Each row was made from one path, in order. Every step used is in the known rows, and no mark comes twice. Write each row's path.
Known rows:
bava/posu/lugi/nemop: [ -93  134  129  410   80 -254 -403   10  304 -276 -378  398  142   -5
 -173  161 -158  131   90   53  -27  255   27 -573 -320 -223   86  124
  -83 -198   49  -43 -171    5   79  110   21 -166  235   28  192  -58
   61 -206  200 -105  219   39  -39  193  137    9 -334]
gonov/desip/nukeme/bava/posu: [-131  138   74  256  -13   65 -345   -2  198 -218 -310  160   33  -72
 -162 -134  -76  -50   88   77 -131  299    2 -211   29   38   19  -67
   91 -278  -38 -186 -204  -26   53    5 -123  -54  290 -113  133 -165
  -42   24  104  -87  200   65 -271  273  141    7 -315]
lugi/pezag/gonov/posu: [ -23   27  -95  112  203  233 -191  111  186 -187  -61  255  110   99
 -140 -247  111 -108  168   96  -36  145 -159 -290  -57 -193 -111  153
 -157  -33   -7   48 -151  -14  -15 -126 -172   43  213 -157  197 -113
  442    2  274  -79  256   17 -255  219  -94  -40 -256]
lugi/pezag/gonov/desip: [ -74 -113   57   98  131  319 -366  -46   78 -205 -291   -8  254  -21
 -171 -132  173 -144  -15   60  -64  -99 -133   91    0 -159 -106  194
  184 -154 -105   33 -185  -34   39  -56 -157 -224  155 -136   52 -147
  354 -186  187 -132  245  119 -303  129  -42   88 -256]
lugi/nemop/fozore/desip/nukeme/bava/posu/pezag/gonov: [ -42   63  -15  203  224   13 -332   50  161 -217 -247  -95  108   -5
 -214 -105  -21 -235   19  110  -24   34 -238 -218  -33 -242 -100   59
  102 -160   -9    5 -165  -66   34   -3 -137  -75  181 -131  -26  -89
  279  -74  268 -101  250  -88 -268  202   88   -8 -265]
nemop/fozore/lugi/pezag: [   1  176   80   33  296  280 -220   72  266 -219  -45   89  -59  201
 -169   15   36 -139 -133   35 -110 -200  -76 -304 -390 -188  152  183
  123 -273  100   94 -176  -70   27    1 -196  -38  157    5   64 -112
   52  -33  283  -92  220   79 -234  -27  -44   15 -270]
desip/lugi/pezag/gonov/posu/zoko: [ 197  178  -49  -45  254  213 -419 -130   74 -138  -32  161  200  189
 -102  -60   10 -277  123  120  -69   82 -130  113 -112 -236   75  113
 -193 -117   61   96 -165    8  -80  150 -262  -54  228 -260   20 -135
  240  245  293  -84  247  -82   31   68  -32  -77 -215]
fozore/lugi/pezag/nemop/desip/nukeme/bava/posu/zoko/vazi: [-171   48   90  145   39  246 -425 -115  160 -249   26  257  168  224
 -141  -95  -29  125 -111   64 -192  138   45 -273   21 -102  184   84
  320 -279  139  125 -170  147  -53  103 -312   77  268    8   56 -104
 -276  472  261  -60  251   45 -127   33   85  -44 -417]
zoko/pezag/gonov/lugi/nemop/fozore: [ -49  -14  137   91   64  -59 -199  123  348 -286 -250  327   34  -39
 -317 -131 -118  -49  228   31    7 -178  -88 -102 -188 -192  -93 -105
   19 -333  -53  -25 -162  -92  -40    2  -16 -361   93  148   79  -59
  193 -431  206  -81  267   -8 -175  124   -5  -82 -366]
gonov/lugi/nemop/fozore/desip: [ -53   92  151  331   82  104 -405  167  382 -274 -211  121  229  118
 -168  -92  -69 -106  -73   66  -40 -306 -145  -68 -312  -46   52  -65
  154 -130  -69 -193 -180 -136   24   13 -201 -441  163    1 -142 -189
 -115 -206   99  -90  217    2 -240   74    4 -103 -295]
gonov/pezag/nemop/desip: [-164 -372   56  227   82  -24 -206  170  157 -282 -275  -54  179  364
 -185 -133   31 -259   83   17 -127 -260  -74 -314  -95  -76  159   57
   88 -232    7  -94 -194  -62  -55  -77   -8   48  192   -2   -2  -10
  305  -20  221  -70  423  -44 -218 -105   37   17 -303]
gonov/lugi/nemop/nukeme: [-244  108   67  166   38 -186 -332   89  264 -215 -447  517   92  128
 -255   13  -37  130  258   88  -67  -85    5 -135 -319  -26    8   84
 -120 -246 -121  -74 -238 -141 -156   70  102  -95  157   62  158 -159
  222 -149  190 -139  273  102  174   92   80   62 -199]
fozore/lugi/nemop/nukeme/desip: [-266  -48   95  187   -9  138 -437  112  174 -264 -349  272  172  350
 -228   58  -91   39 -155   65 -168 -288   32  -87 -265  -79  285   56
  -22 -282  -39  -88 -216 -117   12   34   88  113  192  114   25  -60
  -49  -82  133 -111  249  100   31   27   35   32 -148]
desip/fozore/lugi/nemop: [-225  211  112  239   64    1 -348   -6  349 -236 -337  307  133  264
 -122  -16  -94   80   24   98    0    5    7 -310 -334 -208   91  102
  -77 -252  -33  119 -182  -92   37  113  -55 -367  209   62  130 -118
    3  -70  224  -76  130   50 -129   93   31    8 -244]
lugi/nemop/fozore/desip/pezag/gonov/posu/zoko: [ 112  200   -8   96  227  200 -469  -37  203 -179  -94  219  283  118
 -128 -182  -65 -274   76   95  -18   19 -140  159 -188 -199   12  -49
 -114  -45   16   -5 -142  -36 -121  137 -208 -217  204 -223  -38 -136
  184  205  163  -62  261 -129  -51  113    1 -114 -240]
nemop/fozore/desip/pezag/bava: [   1  -32  -87  153  198  -27   65  141  308 -225  -69  -24   45  146
 -148 -115  -19 -268  154   29  -71 -314 -109 -147   74  -19 -183   23
  121 -161   14  -48 -234  -72   37   26 -239 -174  132 -199   18 -176
  239   75   20  -58  244   -2 -305  -35   66 -104 -201]
bava/nukeme/desip/lugi/pezag/gonov: [  57  -47  -29   57  216  322 -320   10   58 -178 -203  -96   40  202
 -185  -15   53 -180   68  115 -134 -121 -170  -89 -122 -298  -21  208
   89 -157  -56  216 -186   11  141 -129 -101   90  123 -132   75 -139
  357 -115  356 -116  236   34 -154   30    3   46 -151]
fozore/lugi/nemop/desip/pezag/bava: [-102 -151 -123  112  145  -80    3   65  297 -244 -165   42   52  266
 -155  -24   20  -72   71   17 -118 -348  -74 -237   17 -118 -129  118
   12 -228  -11   40 -223  -62   31   23 -110  -76  144 -217  120 -108
  295   48  129  -46  255    5 -223  -69   75 -106 -223]
gonov/desip/lugi/pezag: [  23   58   14   27  235  279 -249   26  125 -156 -165  -37   53  194
  -87   95   60 -215  -57   55 -126  -99  -26 -212 -187 -175  147  188
   53 -245  -79  145 -215  -68   60   37 -203 -148  185  -59  174 -135
   59 -102  275  -90  197   88 -280  -27  -27   65 -243]
fozore/desip/pezag/posu/lugi/nemop/nukeme/bava/baramu/vazi: [-188   66  156  190  128  -26   -7  210  165 -248 -172  448  117    6
 -178  -10  -17  -82 -249   31 -179  223   69 -122 -269 -134 -112  232
  137  -33   47   81 -158  -67  115  -32 -184   21  236  -31   16 -209
 -110  118   54 -127  117   20 -305   31  162   34 -310]
pezag/nemop/fozore/desip/nukeme: [-185  127    8  274  124   22 -409  199  420 -255 -298    7  118  188
 -130 -378 -114 -170   16   64  -98 -286 -142 -164  -15   60   69 -257
  228  -69  -77 -152 -212 -129   11    6  -89 -121  156  -12  -50 -177
 -181  -66   12 -116  239    9 -186  -50   45   54 -206]
gonov/lugi/pezag/posu/bava/baramu/nukeme: [  63  212  198  203  247  280 -216   51  260 -268 -274  451  105   59
 -183 -187  -21   16   72   86 -212  -17 -155 -160 -452  -80 -137   75
  222 -253  -85   45 -178  -42    9  -77    0   93  159   48   93  -91
  259 -235  152 -193  200   13  -51  127  138   67 -292]
pezag/posu/zoko/vazi: [-123   19  137  118   78   71 -292 -107  110 -273   51  385  164  151
 -150 -127   37  228  169   89 -145  332   38   51   39 -122   58  171
  191 -188  164   90 -178  176  -50  147 -382   63  277   49   13 -104
  -49  473  239 -100  231   60   26   -8    3  -49 -367]
gonov/pezag/lugi/nemop: [-124  -65   10  244   78   80 -129   -8  247 -259 -336  189  150  126
 -173   -5  -95   41  307  133  -73   -8   31 -333 -183 -228    4  159
  -58 -139   63   -5 -163  -43  -36   30  255 -281  199 -109  204  -37
  262 -195  281  -99  263   27  -60  -26   19   56 -283]
lugi/pezag/gonov/posu/bava/nukeme/desip/vazi: [-100   -1   88  262  104  568 -253  143  277 -200    2  374  275  334
 -179  -94   39 -179 -237  126 -133  147 -100 -139  -73 -141  185   42
   94 -199    3    1 -167   87  173 -130 -142 -148  221  247   36  -82
   60  -43   70  -62  173  -48 -374  117  -27 -143 -283]
gonov/posu/bava/nukeme/lugi/nemop/desip: [-136  -49  110  302  -31  -40 -411  155  280 -272 -403  212  244  245
 -224   62  -27  106 -220   81 -126 -235  -54 -247 -243 -122  158   41
 -117 -273 -193 -172 -153  -66   44  -65   49  -94  216 -115   58  -24
  103 -216  233 -137  297  -18 -154   63  161 -199 -333]
pezag/gonov/posu/bava: [ 118   59   -2   57  137  -56 -144   85  347 -177  -20  427  168  227
 -161  -74  107 -168  125  120  -57  -61 -174  -44   42  -61  -79   99
 -178 -197   84  -15 -183   54   91   17 -267 -184  209 -140   97  -91
  463 -129  189 -101  167  -94 -270  175  107 -192 -347]
lugi/pezag/bava/nukeme: [ -90  183   66  275  101  151 -260   10  242 -222 -211   89   94   42
 -274  -22  -25 -109  299   77 -133  151 -126 -272 -211  -33 -147   99
  214 -288   -7  -72 -238   37    7  -99   61   88  144 -147  101 -202
  325  -14  206 -169  277  127 -110   94  112   56 -242]
fozore/desip/lugi/nemop/nukeme/bava/baramu/vazi: [-160   22  185  164  -11   40   -2  183   67 -214 -132  390  190  -19
 -175  -22  -26 -115 -239   56 -185  128   57    0 -219  -74   -8  180
   84 -150  -22   96 -174  -65  115  -52 -222 -141  211  -40  -75 -239
 -204   58   93 -144   94   41 -312   24  135   29 -262]
lugi/nemop/fozore/desip/vazi: [-126   81  176  411   89  296 -170  215  357 -240  -29  291  287  195
 -120 -201   -6 -142 -220  107  -29   16  -88 -118 -148  -60  199  -51
  149 -122  -26 -112 -169  -16   96  -14 -330 -553  212  282 -145 -157
 -184   38  -22  -60  151  -70 -374   50  -49 -163 -252]
lugi/nemop/desip/nukeme: [-263 -102   -4  239   16 -126 -484  114  291 -272 -439   64  142  164
 -167 -315  -42  151  -47   31 -171 -245  -97 -162  -73   -1  152 -211
    8 -195 -186  -88 -182  -79   -2  -18  117   -5  176  -73   89  -62
  -82 -150  111 -115  262   22  -89  -67   54   29 -220]
gonov/pezag/lugi/nemop/fozore/desip/vazi: [ -89   44  111  390  153  402  -61  166  390 -239  -18  234  270  251
 -110 -229  -14 -193 -178  140  -42  -21  -68 -190  -77 -121  148   -3
  149  -71   29  -99 -166  -29   76  -15 -222 -561  221  150  -80 -135
  -79   -9   12  -49  182  -75 -410   -9  -77 -161 -255]
desip/fozore/lugi/nemop/nukeme: [-300  275   96  217   86 -154 -311   81  318 -212 -430  440   76  270
 -203 -110  -64   97   79  101  -27  -65   32 -225 -318  -59  100   58
 -122 -245 -109   12 -239 -166 -123  124    1  -94  185   42  147 -168
  133   44  170 -133  215   97   67   95   92   55 -122]
fozore/lugi/pezag/posu/bava/nukeme: [ -78  367  141  224  219  132 -409   15  460 -232 -216  346   59  303
 -242   37   18  -40  160  126 -158  242 -131 -131 -357  -97  -90  132
  175 -224   65  -63 -227   42   86  -25  -39  102  210  -76  122 -185
  339  -50  256 -162  186   34 -110  105  174  -13 -345]
baramu/nukeme/desip/pezag/bava/posu: [ -44  -28   18  327  167  127 -171   86  233 -256 -161  244   50   22
 -188 -175 -158  -18  223   23 -117  305  -55 -417  -23  -65  -16  -60
   12 -220   -5  -82 -210    2   95  -68  -99  128  221 -109  160 -120
  298  -17   76  -43  288   39 -239  260   97    4 -279]
gonov/lugi/nemop/desip/nukeme: [-238 -125  -33  179   30  -99 -510   82  335 -266 -445  133  130  188
 -170 -252  -29  171  -23   36 -174 -293 -112 -142  -77  -28   87 -176
   -7 -206 -199  -79 -186  -98    1  -15  124  -46  168  -78  115  -76
  -66 -265  137 -103  263   35  -64  -65   27    6 -267]
nemop/fozore/desip/lugi/pezag/posu/zoko/bava: [ 111   74  -49  -16  163  -84 -228 -233  271 -195  -17  -48  194  286
 -139   65  124 -282  103   71 -145 -115  -91  263  -84 -107  140   11
  174 -249  161 -103 -232  -19  -28  301 -351  -61  251 -180   17 -138
   67  174  191  -94  212  -30 -159  -59   52 -129 -214]
nemop/nukeme/lugi/pezag/bava: [   9   82  -57   27  129  -14   25   57  111 -190 -174  -55  -71  123
 -239  181   28 -144   83   78 -122 -324  -58 -436  -16  -41  -14  318
   64 -269   71  -19 -221  -64   -7   -5  -83   49  162 -206  115 -150
  286   92  228 -153  258   95  -53   13  116  -40 -152]
nemop/desip/lugi/pezag/gonov: [  90 -157  -52   10  236  170 -234   30   35 -184 -179 -149   20  208
 -157  -63  130 -138   33   93 -120 -238 -189  -98  -76 -289    5  230
   14 -148  -66  224 -173   -6  111 -107 -204   41  128 -174   59 -118
  396  -69  386 -101  253   -7 -175  -12  -12   -4 -163]
zoko/pezag/bava/vazi: [-190  -10   89  227  141  -15   68  222  115 -231   51   38  -75   98
 -187 -177   58  -86  168   18  -98  244  -27 -201  228  -84  137   15
  119 -209  127   54 -235   80   79  -73 -154  142  162    7   26 -116
  476   12  113  -70  236   65 -334  133  -73   70 -281]
fozore/desip/lugi/nemop/nukeme/bava/vazi: [-227  217  135  277  -66   68 -145  240  126 -177 -213   66  -43  188
 -119   44   -3  -87 -109  124 -118   63   19   54  -20  -40  316   22
   89 -189  -55   32 -239  -63   36  -26 -161  -31  221   59  -11 -210
   59   75  145 -101  148   19 -200  143   99   36 -178]
zoko/pezag/gonov/desip/fozore/lugi/nemop/nukeme/bava: [-266  260   74   17  -35   48 -214   -2  181 -176 -416  124   25  237
 -207   43    8 -160  -25  137  -63 -291   67  -90  -38  -34 -105  146
  146 -389  -57   31 -227 -143 -105  138  -15 -209  215   27  158 -147
   67  173  150 -120  148   53 -143  133  172  -27 -184]
posu/lugi/pezag/gonov/desip/nukeme: [-134   60  -65  122  183  108 -475  -37  290 -209 -409   35  141   45
 -127 -265   47  -51  -76   62 -112 -180 -125  -98  128 -102  -91  -17
  173 -100 -120   27 -205  -64   64   28  -15  -60  159 -188  155 -136
   79 -241   76 -150  215  115 -186   16   12  115 -207]

Which path is each row?
[-137  332   39  339   90  140 -380  125  358 -194 -429  312  188  138
 -179  171 -141  -39  -29  167  -39  -31  -10 -335 -291 -214  -98  143
    2  -89 -136  -34 -164  -59   84  -42  106 -291  182 -143  134 -127
  171 -199  174 -147  192    0 -132  138  205  -90 -256] : fozore/desip/pezag/gonov/posu/bava/nukeme/lugi/nemop
[-237   59   -1  211  268  -19 -253  184  343 -294 -427  184  -81  327
 -178  -63  -17   98  155   80 -141  197  -11 -176 -251 -235  -98  121
   17    5 -102  -72 -181 -100   36  -51  -10  249  256  -48  223  -91
  317   93  225  -82  282  -22  -79   -7  100  -28 -283] : bava/nukeme/lugi/nemop/desip/pezag/posu
[-101  136  143  246  165   16 -177  292  432 -238  -79  295  -56  248
 -162  -61   30  -30  -23   61  -92  188 -123   59 -101 -136  215  -62
   67  -51   41   28 -193   -7  130  -63 -228  -96  199   81   53 -159
  356 -231  149  -34  147  -98 -359  194   58  -48 -403] : gonov/lugi/nemop/fozore/desip/pezag/posu/bava/vazi
[ -80  158   29   65  191  200 -246  -24  476 -253 -115  268  110  420
 -174   11 -102 -310  -50   67  -82 -273  -29   29 -185 -235   49    0
  182 -312  110   -3 -235 -101   36  137 -203  -39  147   36  -34 -114
   -3  -46  158  -80  273   30 -158  -95   50  -67 -279] : posu/zoko/bava/nukeme/desip/pezag/nemop/fozore/lugi
[-146   20  148  266  117  479 -263  146  293 -234  -49  334  198  385
 -192  -22   24 -119 -198  113 -172  204  -63 -130 -158 -111  251   60
  166 -212   45  -47 -179   76  173  -84 -131  -83  249  329   31  -82
  -14   28   75  -66  162  -45 -300   59    1 -105 -298] : lugi/pezag/posu/bava/nukeme/desip/vazi
[   9  -55  130  204  113  522 -346  116  108 -268 -209  228  242  185
 -194 -162  -61 -107 -229   64 -233 -236 -131 -121 -283 -117  116    2
  151 -260  -79   17 -151  -30   98 -146   49  202  167   59   23   -3
  101 -235  111 -140  233   14 -197  140   56   14 -222] : lugi/pezag/gonov/posu/bava/baramu/nukeme/desip
[  14   92   74  217  110 -151 -148  171  432 -281 -274  380   53  -41
 -236 -127 -171  -91   62   33   52 -101  -68 -224 -181 -248  -53 -102
  -98 -209  -63   -9 -151 -105    1   42  -95 -279  136   62  147  -44
  130 -338  137  -86  265  -48 -214  133   81 -132 -308] : desip/pezag/gonov/posu/lugi/nemop/fozore
[-166   -1  212  188  -41   68  -45  210  133 -254 -123  341  187 -153
 -215 -174  -63 -111 -261   20 -175  100    3   11 -199  -37  -22   24
  183 -152   -4   34 -135  -53  118  -99 -167 -196  192   -4 -108 -206
 -290  -37   30 -139  102   20 -399   42  121   26 -321] : lugi/nemop/fozore/desip/nukeme/bava/baramu/vazi
[-109  330   69  186  166  199 -477 -262  374 -194 -241  156  265  237
 -196  -53   65 -175  132  103 -113  270  -72  136 -224 -122  -67    6
  275 -300   -1  -82 -250    1  -14  157  -94   16  234 -182  119 -206
  190   51  172 -150  234  123 -189   87   87    2 -266] : gonov/desip/fozore/lugi/pezag/posu/zoko/bava/nukeme
[-140  134    2  352  117   -3 -423   62  376 -254 -387  421  208  138
 -164  108 -148   27   10   78  -29   98   -8 -466 -272 -311  -66  103
  -83 -108  -41   38 -165  -28   69   38  131  -85  199  -16  267  -41
  148 -256  166  -93  232   18 -101  154  101  -28 -297] : bava/nukeme/desip/pezag/gonov/posu/lugi/nemop
[-232  180   72  204  136   66 -396  -54  318 -224 -366  201  218  239
 -130    2  -37  -17  -78  104   34   -6  -61 -276 -250 -300    4  163
  -32 -236  -64  154 -180 -121   24  131  -75 -400  201    2  121  -97
  121 -141  255  -80  146   33 -223  138   17   25 -272] : posu/pezag/gonov/desip/fozore/lugi/nemop
[-126  188   16   80 -103   81 -333   53  308 -209 -354    1   31  129
 -152   47  -73 -158  -54  127 -144 -451  -63    3  -50   64  -47  -46
  235 -295  -54 -125 -199 -136   -7   69  -29 -321  210  -15   25 -174
 -315  -34   84 -110  129   -5 -149   10  159  -84 -254] : gonov/lugi/nemop/fozore/desip/nukeme/bava
[-161   84  128  243  155  535 -279  105  356 -235  -25  369  183  475
 -169    6   35  -95 -288  126 -179  150  -61 -150 -181 -161  239  117
  173 -207   77  -11 -186   59  195  -61 -169  -79  252  294   26  -98
  -43   37   96  -61  135  -28 -297   38  -16 -119 -292] : fozore/lugi/pezag/posu/bava/nukeme/desip/vazi
[-272  267  167  225  -46   54 -116  202  163 -182 -233  164  -97  201
 -143  -36   -4  -48 -100  115  -70  137   41   15  -32  -63  298   21
   46 -265  -31   90 -224  -70   20   -7 -144  -11  229  117   43 -184
  115   91  150  -91  146   44 -220  186   84   40 -201] : desip/fozore/lugi/nemop/nukeme/bava/vazi
[ -79   92  117  242   64  -37 -347  121  323 -213 -421  141  179  327
 -177 -241  -60  -66 -127  110   28  -76  -89 -231  -81 -146   85  -98
 -194 -287 -282   34 -151 -114   79  -12 -124 -242  230  -68  142  -84
  179 -148  200  -83  231  -49 -362  191  129 -212 -287] : pezag/gonov/posu/bava/nukeme/lugi/nemop/desip/fozore
[ -24 -101   91   96   28   43 -232  150  352 -281 -301  312   57    6
 -288  -76 -157  -75  109   29  -18 -276  -95   37 -226 -212  -23 -133
  -18 -292 -122  -10 -155 -129    8  -30  -14 -342   93  142   70  -60
   95 -477  171  -57  268  -27 -182   85   26 -100 -330] : nukeme/desip/pezag/gonov/lugi/nemop/fozore
[-138  218   17   89  -94 -120 -177   43  176 -188 -397  254   20  133
 -207  176  -18  -97   49  153  -77 -228   22 -157  -88  -39  -81  209
   -7 -300   -5  -51 -209 -108  -99  101   -4  -71  237  -12  166 -131
   78  141  187 -149  188   12   32  142  230  -78 -176] : pezag/gonov/posu/lugi/nemop/nukeme/bava
[-159  202   21  246  141   59 -456 -187  402 -230 -270  231  263  267
 -208   -3   25  -65  162   88 -161  186  -56  144 -295 -157  -81  -29
  213 -262  -13 -113 -242   18  -18  127   15   97  208 -188  100 -152
  215   46  170 -135  277   61  -86  -10  134  -40 -264] : fozore/lugi/nemop/desip/pezag/posu/zoko/bava/nukeme
